Below is a small trained network, with its code and all its weights. Each question gives an input and a target symbol and asks what happens when units are switched off, that is, made to give their printed mean instead of their output.

import numpy as np


def w(rows, s, z=0):
    codes = np.array(rows[::2]) - 128.0
    scale = np.full(codes.shape[1], s)
    scale[-1] = z or s
    return codes * scale


def norm(h):
    return h / np.sqrt((h * h).mean(-1, keepdims=True) + 1e-5)


def f(y):
    return np.maximum(y, 0)


def softmax(a):
    e = np.exp(a - a.max(-1, keepdims=True))
    return e / e.sum(-1, keepdims=True)


def log_softmax(a):
    a = a - a.max(-1, keepdims=True)
    return a - np.log(np.exp(a).sum(-1, keepdims=True))


def net(x, mask):
    ids = ['ΓΘΞΦΩβδλμτψ'.index(c) for c in x.split()]
    T = len(ids)
    res = E[ids] + P[:T]
    r = norm(res)
    for j in range(3):
        rows = slice(2 * j, 2 * j + 2)
        q, k, v = (r @ M[0][rows].T for M in (Q, K, V))
        z = softmax(np.where(np.tri(T) > 0, q @ k.T / 2**0.5, -1e9)) @ v
        o = O[0][rows]
        res = res + np.where(mask[j], z, o[:, -1]) @ o[:, :-1]
    y = f(norm(res) @ A[0][:, :-1].T + A[0][:, -1])
    res = res + np.where(mask[3:15], y, B[0][:, -1]) @ B[0][:, :-1]
    return log_softmax(norm(res)[-1] @ U[:, :-1].T + U[:, -1])


Q, K, V, O, A, B = {}, {}, {}, {}, {}, {}
E = w([
[142,164,122,91],'Γ',
[158,134,107,186],'Θ',
[150,174,110,103],'Ξ',
[123,115,88,105],'Φ',
[122,36,128,105],'Ω',
[126,100,85,134],'β',
[158,132,109,187],'δ',
[154,176,101,119],'λ',
[80,188,176,165],'μ',
[149,174,111,102],'τ',
[122,174,174,4],'ψ',
],0.02)
P = w([
[14,102,77,125],'0',
[57,112,76,112],'1',
[92,133,62,111],'2',
[118,138,60,113],'3',
[140,140,62,112],'4',
[160,140,65,112],'5',
[177,139,68,111],'6',
[190,132,78,106],'7',
[201,124,91,101],'8',
[210,111,106,96],'9',
[219,103,120,91],'10',
[229,91,136,86],'11',
[243,82,152,82],'12',
[254,72,166,76],'13',
],0.0057)
Q[0] = w([
[164,137,96,83],'H0',
[19,102,196,133],'H0',
[80,172,122,144],'H1',
[76,129,167,108],'H1',
[253,86,80,92],'H2',
[179,165,102,136],'H2',
],0.035)
K[0] = w([
[170,99,180,154],'H0',
[61,89,73,124],'H0',
[76,154,61,120],'H1',
[64,152,153,163],'H1',
[254,102,133,111],'H2',
[140,109,70,100],'H2',
],0.028)
V[0] = w([
[96,206,200,163],'H0',
[86,4,115,198],'H0',
[82,148,165,50],'H1',
[176,117,162,126],'H1',
[82,53,126,113],'H2',
[141,103,20,152],'H2',
],0.013)
O[0] = w([
[138,209,74,127,89],'H0',
[157,157,136,246,104],'H0',
[162,63,149,146,86],'H1',
[141,164,122,222,103],'H1',
[186,107,165,26,57],'H2',
[143,182,161,140,254],'H2',
],0.011,0.0079)
A[0] = w([
[121,161,196,106,112],'N0',
[91,99,186,106,149],'N1',
[99,185,179,134,242],'N2',
[113,150,92,131,238],'N3',
[62,109,109,134,71],'N4',
[169,25,53,151,52],'N5',
[120,135,127,85,122],'N6',
[7,125,181,145,4],'N7',
[216,79,91,139,159],'N8',
[155,130,151,74,14],'N9',
[109,61,67,105,105],'N10',
[166,165,108,105,228],'N11',
],0.019,0.0038)
B[0] = w([
[125,141,147,50,157],'N0',
[117,221,83,146,177],'N1',
[147,133,222,71,253],'N2',
[99,109,143,200,244],'N3',
[41,147,117,132,160],'N4',
[48,48,104,4,158],'N5',
[144,144,180,162,180],'N6',
[28,234,93,29,169],'N7',
[165,10,81,144,164],'N8',
[202,93,164,155,162],'N9',
[104,80,132,184,173],'N10',
[168,103,28,107,243],'N11',
],0.023,0.008)
U = w([
[153,114,89,149,119],'Γ',
[77,110,94,168,63],'Θ',
[178,160,144,31,190],'Ξ',
[167,213,3,139,105],'Φ',
[85,49,90,79,161],'Ω',
[199,103,117,85,124],'β',
[140,159,163,157,75],'δ',
[49,194,100,102,254],'λ',
[80,111,97,164,49],'μ',
[154,173,187,184,118],'τ',
[176,81,89,148,105],'ψ',
],0.017,0.0046)

Each question gives the input, a string of symbols that net reads in full, and the target symbol t.
The units are the heads (2 rows each of Q, K, V and O) and the neurons (one row each of A and B). Each row of codes is followed by its name. A weight is (code - 128) times the scale printed after its matrix; where a second scale follows, it is the last column's (O, A, B and U).
mask holds one flag per unit, heads first, then neurons. A switched-off unit (its flag False) gives its mean, the last column of its rows in O or B, instead of its output. The means were averaged over made-up inputs and are rounded, as every weight is.
A unit's drop is (log p(t) with every unit on - log p(t) with that unit switched off) / (log p(t) with every unit on - log p(t) with every unit switched off).
The circuit of an input: a set's keep is (log p(t) with only the set's units on - log p(t) with every unit switched off) / (log p(t) with every unit on - log p(t) with every unit switched off). Starting from the 12 units with the biggest drops (on a tie, the unit counted first), units are removed one at a time, each time the one whose removal leaves the highest keep (on an exact tie, the one counted first), for as long as the keep stays at least 0.8.
units of the circuit, in order: the units of the circuit, biggest drop first
most important unit: the unit with the biggest drop
k most important neurons: the k neurons with the biggest drops, biggest first
which heads matter: for each layer, one digit per head in row order, 1 if its drop is at least 0.15 and else 0, layers parted by /
input β λ Ξ δ ψ δ δ β Φ μ Φ, target Φ: which heads matter	100
input Φ δ Θ Ξ δ δ Γ, target τ: which heads matter	001
input δ Ω δ δ μ δ Ξ Φ β β δ δ δ, target τ: which heads matter	010
input μ μ β δ ψ δ δ ψ δ λ, target τ: units of the circuit, in order	H2, N2, N7
input λ δ Ω β μ δ μ Ω Θ, target ψ: which heads matter	000
input δ Φ δ Φ δ μ δ β τ δ μ τ, target Φ: most important unit	H0
input Ξ λ δ, target λ: which heads matter	101
input δ Θ μ δ ψ β Ω Θ δ δ δ, target τ: which heads matter	011
input δ ψ Γ Θ λ β, target λ: 3 most important neurons	N7, N4, N8
input μ λ Ω Γ δ, target Ω: units of the circuit, in order	H1, N5
input Θ ψ δ τ μ λ Φ Ξ ψ Γ δ δ β, target τ: which heads matter	010
input τ δ Ω δ, target ψ: units of the circuit, in order	N8, H2
input μ Ξ δ τ, target τ: which heads matter	101
input μ Φ Θ δ Φ Ω β Θ, target Ξ: which heads matter	001
input μ μ β τ Ω Γ β τ Ω Φ μ δ Φ Φ, target β: 2 most important neurons	N2, N7
input Φ μ τ β μ Φ δ, target β: which heads matter	001
input Ω μ μ Ξ Γ μ μ Γ Φ Ξ Θ λ β, target λ: which heads matter	111
input τ δ β Γ, target Ξ: most important unit	N2
input Ξ β Γ τ ψ Ω δ β, target τ: 2 most important neurons	N11, N5
input Θ Φ Ξ, target β: which heads matter	010
input β δ Ξ μ δ Ω δ Θ τ δ μ Ξ δ Θ, target τ: 4 most important neurons	N2, N3, N7, N8
input Ω δ Φ δ Γ δ ψ λ δ μ δ Φ Θ, target β: units of the circuit, in order	H2, N2, H1, N8
input β β μ Ξ, target Φ: which heads matter	100
input Ω λ δ μ Ω μ δ λ, target τ: 2 most important neurons	N2, N7
input μ μ Φ Θ μ Θ Φ δ λ δ β β, target Ξ: units of the circuit, in order	H2, H1, N2
